Below is a small trained network, with its code and all its weights. Each question gives an input and a target symbol and asks what happens when units are switched off, that is, made to give their printed mean instead of their output.

import numpy as np


def w(rows, s, z=0):
    codes = np.array(rows[::2]) - 128.0
    scale = np.full(codes.shape[1], s)
    scale[-1] = z or s
    return codes * scale


def f(y):
    return y / 2 * (1 + np.tanh(0.7978845608 * (y + 0.044715 * y**3)))


def softmax(a):
    e = np.exp(a - a.max(-1, keepdims=True))
    return e / e.sum(-1, keepdims=True)


def log_softmax(a):
    a = a - a.max(-1, keepdims=True)
    return a - np.log(np.exp(a).sum(-1, keepdims=True))


def net(x, mask):
    ids = ['Δβεηλμψ'.index(c) for c in x.split()]
    T = len(ids)
    res = E[ids] + P[:T]
    q, k, v = (res @ M[0].T for M in (Q, K, V))
    z = softmax(np.where(np.tri(T) > 0, q @ k.T / 4**0.5, -1e9)) @ v
    res = res + np.where(mask[0], z, O[0][:, -1]) @ O[0][:, :-1]
    y = f(res @ A[0][:, :-1].T + A[0][:, -1])
    res = res + np.where(mask[1:13], y, B[0][:, -1]) @ B[0][:, :-1]
    return log_softmax(res[-1] @ U[:, :-1].T + U[:, -1])


Q, K, V, O, A, B = {}, {}, {}, {}, {}, {}
E = w([
[120,112,107],'Δ',
[182,214,177],'β',
[101,106,113],'ε',
[136,109,153],'η',
[72,79,68],'λ',
[142,183,99],'μ',
[66,2,100],'ψ',
],0.0094)
P = w([
[13,194,123],'0',
[197,151,118],'1',
[57,90,122],'2',
[114,113,225],'3',
[212,147,70],'4',
[87,90,111],'5',
[125,106,239],'6',
[213,140,54],'7',
[96,88,108],'8',
[128,95,239],'9',
[198,126,36],'10',
[111,96,120],'11',
[131,87,245],'12',
[186,119,26],'13',
],0.012)
Q[0] = w([
[199,125,67],'h0',
[127,126,129],'h0',
[135,139,6],'h0',
[122,159,58],'h0',
],0.015)
K[0] = w([
[159,8,104],'h0',
[125,125,147],'h0',
[216,71,115],'h0',
[224,88,169],'h0',
],0.011)
V[0] = w([
[71,85,116],'h0',
[162,204,30],'h0',
[165,150,254],'h0',
[68,24,159],'h0',
],0.0088)
O[0] = w([
[164,69,138,208],'h0',
[128,159,78,182],'h0',
[81,148,169,6],'h0',
[157,6,171,136],'h0',
],0.018,0.0019)
A[0] = w([
[191,109,179,2],'n0',
[150,114,191,19],'n1',
[174,190,124,58],'n2',
[107,167,236,123],'n3',
[43,180,165,100],'n4',
[49,93,246,122],'n5',
[40,111,178,108],'n6',
[186,105,221,211],'n7',
[81,175,161,107],'n8',
[58,174,136,113],'n9',
[53,70,112,156],'n10',
[150,91,254,142],'n11',
],0.0098,0.0075)
B[0] = w([
[191,68,165,143],'n0',
[119,57,228,129],'n1',
[135,102,182,143],'n2',
[141,203,160,160],'n3',
[166,72,139,170],'n4',
[74,217,223,183],'n5',
[169,183,254,143],'n6',
[104,103,85,255],'n7',
[168,91,147,154],'n8',
[152,67,162,166],'n9',
[175,109,219,183],'n10',
[61,88,103,221],'n11',
],0.0096,0.0074)
U = w([
[86,144,116,112],'Δ',
[225,175,232,97],'β',
[54,140,114,135],'ε',
[2,200,147,168],'η',
[236,78,81,162],'λ',
[164,177,62,252],'μ',
[149,105,179,5],'ψ',
],0.0066,0.0039)

Each question gives the input, a string of symbols that net reads in full, and the target symbol t.
The units are the heads (4 rows each of Q, K, V and O) and the neurons (one row each of A and B). Each row of codes is followed by its name. A weight is (code - 128) times the scale printed after its matrix; where a second scale follows, it is the last column's (O, A, B and U).
mask holds one flag per unit, heads first, then neurons. A switched-off unit (its flag False) gives its mean, the last column of its rows in O or B, instead of its output. The means were averaged over made-up inputs and are rounded, as every weight is.
A unit's drop is (log p(t) with every unit on - log p(t) with that unit switched off) / (log p(t) with every unit on - log p(t) with every unit switched off).
The circuit of an input: a set's keep is (log p(t) with only the set's units on - log p(t) with every unit switched off) / (log p(t) with every unit on - log p(t) with every unit switched off). Starting from the 12 units with the biggest drops (on a tie, the unit counted first), units are removed one at a time, each time the one whose removal leaves the highest keep (on an exact tie, the one counted first), for as long as the keep stays at least 0.8.
circuit, biggest first: the units of the circuit, biggest drop first
top k neurons: the k neurons with the biggest drops, biggest first
drop of u: that unit's drop, to one decimal
input ψ β Δ η ψ Δ β ψ λ ψ, target ψ: circuit, biggest first : h0, n11, n5, n0
input ψ ψ η ψ β μ η β ε μ, target ψ: top 2 neurons : n0, n5
input ψ β η Δ, target ψ: circuit, biggest first : h0, n5, n0, n11
input μ λ ψ ε β ψ μ, target μ: circuit, biggest first : h0, n5, n10
input η ψ η β β ψ λ, target η: circuit, biggest first : n5, h0, n11
input μ λ β η, target μ: circuit, biggest first : h0, n5, n10
input ψ ψ λ ψ, target ψ: circuit, biggest first : h0, n5, n11, n0
input ψ η Δ μ β ψ β η η β Δ Δ μ, target ψ: top 4 neurons : n0, n1, n5, n11
input λ μ β ε η ε ψ, target λ: top 2 neurons : n0, n7
input λ Δ β ε η Δ Δ η β λ, target λ: drop of h0 : 2.4
input β ψ β Δ β β λ, target β: drop of h0 : 1.2
input ψ ψ λ ψ η ε β, target ψ: drop of n9 : 0.0
